Here is a tiny trained network, its code and every weight. The questions are about switching its units off for an input and a target symbol, where a switched-off unit gives its printed mean instead of its output.

import numpy as np


def w(rows, s, z=0):
    codes = np.array(rows[::2]) - 128.0
    scale = np.full(codes.shape[1], s)
    scale[-1] = z or s
    return codes * scale


def norm(h):
    return h / np.sqrt((h * h).mean(-1, keepdims=True) + 1e-5)


def f(y):
    return y / 2 * (1 + np.tanh(0.7978845608 * (y + 0.044715 * y**3)))


def softmax(a):
    e = np.exp(a - a.max(-1, keepdims=True))
    return e / e.sum(-1, keepdims=True)


def log_softmax(a):
    a = a - a.max(-1, keepdims=True)
    return a - np.log(np.exp(a).sum(-1, keepdims=True))


def net(x, mask):
    ids = ['Σαγμπτ'.index(c) for c in x.split()]
    T = len(ids)
    res = E[ids] + P[:T]
    u = 0
    for l in range(2):
        r = norm(res)
        for j in range(3):
            rows = slice(3 * j, 3 * j + 3)
            q, k, v = (r @ M[l][rows].T for M in (Q, K, V))
            z = softmax(np.where(np.tri(T) > 0, q @ k.T / 3**0.5, -1e9)) @ v
            o = O[l][rows]
            res = res + np.where(mask[u + j], z, o[:, -1]) @ o[:, :-1]
        u += 3
        y = f(norm(res) @ A[l][:, :-1].T + A[l][:, -1])
        res = res + np.where(mask[u : u + 4], y, B[l][:, -1]) @ B[l][:, :-1]
        u += 4
    return log_softmax(norm(res)[-1] @ U[:, :-1].T + U[:, -1])


Q, K, V, O, A, B = {}, {}, {}, {}, {}, {}
E = w([
[194,102,100,137,104,61,159,149,81,94,112,175],'Σ',
[188,196,148,116,184,136,84,206,171,85,157,160],'α',
[9,95,144,80,179,139,174,176,59,176,134,115],'γ',
[103,189,109,159,57,109,150,183,177,235,44,97],'μ',
[46,97,168,191,89,106,85,139,158,114,163,208],'π',
[135,199,108,54,49,127,141,112,82,104,144,131],'τ',
],0.012)
P = w([
[111,124,105,83,139,142,68,121,156,154,70,155],'0',
[132,151,75,210,127,155,86,166,65,48,119,124],'1',
[112,159,14,195,146,100,109,162,91,71,156,107],'2',
[186,98,241,91,83,126,162,133,161,137,196,119],'3',
[165,73,149,125,47,183,81,204,86,64,119,108],'4',
[129,189,160,94,147,43,155,122,134,160,187,184],'5',
[197,124,207,193,134,108,167,114,96,124,218,29],'6',
[110,138,43,123,120,116,172,196,137,75,152,192],'7',
[137,174,208,41,143,67,124,64,174,175,156,178],'8',
[130,126,187,151,87,173,83,125,89,11,63,33],'9',
[113,149,33,82,142,55,171,143,189,113,215,136],'10',
[141,179,196,208,168,89,224,54,162,105,184,88],'11',
[96,86,51,141,91,163,120,216,126,75,122,138],'12',
[167,162,141,103,165,96,121,140,142,112,46,235],'13',
],0.011)
Q[0] = w([
[162,75,178,128,83,199,120,143,117,121,110,128],'0.h1',
[130,91,97,154,96,179,73,154,101,82,128,46],'0.h1',
[86,138,6,130,119,129,105,207,119,100,97,191],'0.h1',
[101,97,113,96,87,166,81,172,136,64,52,143],'0.h2',
[158,148,217,121,140,115,152,112,122,169,116,172],'0.h2',
[165,81,193,141,113,178,135,88,121,108,134,57],'0.h2',
[148,83,145,144,113,179,109,125,139,118,122,99],'0.h3',
[168,127,189,147,154,104,156,65,139,197,183,108],'0.h3',
[147,132,197,76,125,131,129,121,121,138,81,158],'0.h3',
],0.015)
K[0] = w([
[105,143,63,161,98,114,143,248,111,97,164,139],'0.h1',
[106,122,35,66,90,112,127,235,142,170,157,219],'0.h1',
[115,153,57,105,200,67,170,22,202,164,158,149],'0.h1',
[83,178,29,134,150,60,249,188,173,123,181,203],'0.h2',
[139,149,203,218,129,158,174,115,88,62,90,58],'0.h2',
[131,116,101,154,65,193,111,234,65,107,104,173],'0.h2',
[128,111,39,138,103,160,132,194,84,112,134,159],'0.h3',
[156,103,193,146,102,166,56,143,61,108,88,67],'0.h3',
[123,176,151,235,138,155,203,149,88,125,143,130],'0.h3',
],0.011)
V[0] = w([
[213,136,145,140,224,123,147,201,169,146,74,106],'0.h1',
[77,2,149,172,150,74,140,111,104,124,112,156],'0.h1',
[79,158,174,208,112,127,43,162,243,157,177,128],'0.h1',
[34,130,174,104,176,155,136,178,110,133,195,114],'0.h2',
[149,223,125,49,117,159,183,113,67,130,150,80],'0.h2',
[116,122,77,141,72,143,178,116,107,245,50,83],'0.h2',
[123,142,138,128,166,166,160,164,146,173,93,95],'0.h3',
[86,217,152,181,54,119,139,169,169,154,128,110],'0.h3',
[124,141,126,176,21,17,203,168,133,95,137,146],'0.h3',
],0.0099)
O[0] = w([
[95,191,123,169,66,243,111,205,91,125,209,87,86],'0.h1',
[106,157,53,14,129,139,212,113,196,91,128,192,102],'0.h1',
[145,109,121,228,171,128,178,50,155,82,139,46,204],'0.h1',
[192,69,162,74,139,161,155,143,152,74,78,106,183],'0.h2',
[132,111,222,129,87,99,98,161,79,134,113,133,125],'0.h2',
[95,122,92,115,117,8,74,174,162,42,183,119,49],'0.h2',
[123,123,135,149,134,121,109,171,138,68,127,92,89],'0.h3',
[106,70,136,126,187,97,121,153,173,191,191,65,225],'0.h3',
[145,156,140,178,102,52,188,76,158,190,197,135,254],'0.h3',
],0.011,0.0079)
A[0] = w([
[150,67,149,30,90,85,128,168,201,163,151,183,253],'0.n1',
[110,187,130,125,114,117,111,159,66,109,124,130,26],'0.n2',
[130,107,197,121,125,101,2,155,141,208,101,165,45],'0.n3',
[157,120,138,52,110,125,137,144,146,83,131,114,124],'0.n4',
],0.0097,0.0032)
B[0] = w([
[93,200,172,250,146,114,248,144,64,98,113,88,254],'0.n1',
[137,167,133,171,137,125,192,59,182,142,98,142,129],'0.n2',
[213,119,54,77,184,73,137,44,43,148,73,151,199],'0.n3',
[126,129,208,142,43,92,148,150,145,92,70,73,166],'0.n4',
],0.011,0.0087)
Q[1] = w([
[141,118,112,130,106,115,150,154,138,93,122,98],'1.h1',
[182,115,158,187,108,89,127,88,97,220,164,72],'1.h1',
[154,168,203,228,158,53,245,107,104,176,142,42],'1.h1',
[192,187,161,196,157,120,230,128,74,146,106,134],'1.h2',
[102,129,183,148,72,135,143,61,182,196,147,165],'1.h2',
[121,149,217,200,173,86,215,104,143,156,151,127],'1.h2',
[108,30,183,157,159,153,102,124,164,90,116,124],'1.h3',
[81,149,88,134,110,150,118,163,126,127,166,194],'1.h3',
[219,1,252,219,163,86,160,68,126,106,124,38],'1.h3',
],0.0079)
K[1] = w([
[84,119,129,92,154,104,106,115,130,157,113,154],'1.h1',
[180,112,71,129,141,156,73,125,111,101,105,170],'1.h1',
[81,138,33,75,166,160,20,195,134,80,86,165],'1.h1',
[92,132,41,161,176,151,74,95,138,78,96,153],'1.h2',
[132,145,116,151,149,148,127,131,94,79,141,126],'1.h2',
[99,154,14,107,112,129,50,158,86,87,95,151],'1.h2',
[185,88,121,95,173,110,99,138,80,90,99,107],'1.h3',
[138,140,190,183,100,86,168,152,163,183,134,119],'1.h3',
[120,144,2,95,141,163,21,156,109,90,97,153],'1.h3',
],0.0089)
V[1] = w([
[132,139,112,203,151,152,121,106,100,194,204,84],'1.h1',
[114,133,79,132,150,7,129,142,144,82,160,108],'1.h1',
[168,64,145,175,176,138,86,136,124,110,96,83],'1.h1',
[110,154,175,145,73,109,53,227,61,127,118,155],'1.h2',
[120,97,154,129,116,115,108,199,160,84,142,68],'1.h2',
[146,49,170,95,158,150,136,91,137,117,75,90],'1.h2',
[97,142,117,109,100,182,126,151,111,110,147,130],'1.h3',
[111,152,117,151,142,178,118,112,144,96,110,188],'1.h3',
[71,164,59,119,129,195,129,146,191,57,168,102],'1.h3',
],0.011)
O[1] = w([
[88,150,146,126,98,247,162,182,182,62,122,57,130],'1.h1',
[154,137,73,147,128,211,29,113,114,193,162,109,254],'1.h1',
[90,170,152,174,93,133,70,160,93,69,106,133,207],'1.h1',
[171,158,120,102,145,168,179,101,78,125,54,155,125],'1.h2',
[154,127,211,167,144,155,106,135,76,143,90,110,145],'1.h2',
[73,133,165,116,105,66,103,158,81,146,126,111,119],'1.h2',
[155,90,151,153,139,121,143,118,121,100,103,137,90],'1.h3',
[136,110,114,142,115,92,150,137,195,137,73,137,128],'1.h3',
[148,57,206,165,132,117,96,125,172,136,81,100,113],'1.h3',
],0.012,0.0066)
A[1] = w([
[123,142,107,125,154,2,204,128,152,132,132,98,254],'1.n1',
[139,101,132,104,143,156,158,142,134,110,177,105,211],'1.n2',
[118,56,111,147,190,140,47,90,165,167,101,109,40],'1.n3',
[132,129,130,155,174,92,88,143,112,131,121,178,48],'1.n4',
],0.0098,0.0023)
B[1] = w([
[102,123,104,11,104,55,121,142,164,70,132,135,254],'1.n1',
[100,128,86,161,119,164,154,146,175,134,150,137,153],'1.n2',
[163,79,137,139,155,127,84,94,181,214,173,94,183],'1.n3',
[56,130,102,90,116,125,136,169,87,140,119,130,145],'1.n4',
],0.012,0.0091)
U = w([
[98,80,130,136,100,92,64,161,177,109,208,58,87],'Σ',
[153,85,156,194,107,254,89,121,94,127,139,92,254],'α',
[104,101,180,143,103,141,181,176,125,12,72,112,140],'γ',
[173,73,156,121,144,71,81,92,55,149,78,141,39],'μ',
[81,202,66,116,103,162,141,135,90,121,169,177,178],'π',
[152,63,101,93,147,174,164,34,211,106,123,126,137],'τ',
],0.0074,0.00085)

Each question gives the input, a string of symbols that net reads in full, and the target symbol t.
The units are the heads (3 rows each of Q, K, V and O) and the neurons (one row each of A and B). Each row of codes is followed by its name. A weight is (code - 128) times the scale printed after its matrix; where a second scale follows, it is the last column's (O, A, B and U).
mask holds one flag per unit, layer by layer, with each layer's heads first. A switched-off unit (its flag False) gives its mean, the last column of its rows in O or B, instead of its output. The means were averaged over made-up inputs and are rounded, as every weight is.
A unit's drop is (log p(t) with every unit on - log p(t) with that unit switched off) / (log p(t) with every unit on - log p(t) with every unit switched off).
The circuit of an input: a set's keep is (log p(t) with only the set's units on - log p(t) with every unit switched off) / (log p(t) with every unit on - log p(t) with every unit switched off). Starting from the 12 units with the biggest drops (on a tie, the unit counted first), units are removed one at a time, each time the one whose removal leaves the highest keep (on an exact tie, the one counted first), for as long as the keep stays at least 0.8.
circuit, biggest first: the units of the circuit, biggest drop first
most important unit: the unit with the biggest drop
k most important neurons: the k neurons with the biggest drops, biggest first
top k neurons in layer l: the k neurons of layer l with the biggest drops, biggest first
heads that matter: for each layer, one digit per head in row order, 1 if its drop is at least 0.15 and else 0, layers parted by /
input γ α Σ π τ π Σ α, target μ: circuit, biggest first	[0.h3 1.h1]
input γ Σ π π τ α μ π, target α: circuit, biggest first	[0.h1]
input π α α α α μ γ π Σ γ, target τ: heads that matter	110 / 000
input α τ π π π π Σ π γ, target γ: 2 most important neurons	[0.n3 0.n1]
input α Σ α π μ τ π μ, target γ: heads that matter	001 / 100
input τ γ α α μ τ π μ π τ π, target π: heads that matter	001 / 001
input Σ α τ π Σ π α Σ α γ, target π: heads that matter	100 / 000
input π Σ π π τ γ Σ μ, target γ: 3 most important neurons	[0.n1 0.n4 1.n3]
input π γ μ Σ τ π α μ α, target α: heads that matter	110 / 000
input α α τ μ Σ μ Σ Σ γ γ γ μ γ π, target Σ: heads that matter	010 / 000
input Σ μ π γ γ γ μ γ γ μ α α π, target α: 2 most important neurons	[1.n1 0.n3]
input γ γ μ τ, target γ: top 2 neurons in layer 0	[0.n1 0.n4]
input Σ α α α α, target τ: circuit, biggest first	[1.h2 0.h2]
input α μ γ Σ α Σ μ γ τ γ π Σ μ γ, target γ: heads that matter	101 / 100
input π π Σ, target Σ: heads that matter	000 / 010
input π τ Σ π, target μ: heads that matter	100 / 000
input α τ τ γ μ τ τ μ, target μ: most important unit	0.n3
input α α π τ α τ α α μ τ π α τ, target τ: heads that matter	110 / 000
input π μ α τ α τ γ μ, target μ: heads that matter	110 / 000
input π μ Σ, target τ: circuit, biggest first	[0.h1]
input Σ μ α μ α Σ, target Σ: heads that matter	011 / 000
input α Σ Σ γ π τ, target γ: heads that matter	000 / 000
input Σ γ α μ π γ γ α Σ Σ, target τ: circuit, biggest first	[1.h2 0.h3]
input γ γ γ Σ π γ γ α Σ μ τ μ γ, target μ: heads that matter	000 / 000
input μ τ Σ γ π μ μ Σ τ γ γ, target μ: heads that matter	110 / 000
input α γ τ α π Σ π α Σ Σ α, target γ: 2 most important neurons	[0.n1 0.n3]
input α τ π μ μ, target τ: most important unit	0.h2
input α μ α μ π π α μ τ Σ π π, target γ: top 2 neurons in layer 0	[0.n3 0.n1]
input μ π π γ τ α μ μ π π α τ, target α: circuit, biggest first	[1.h1 0.h3]
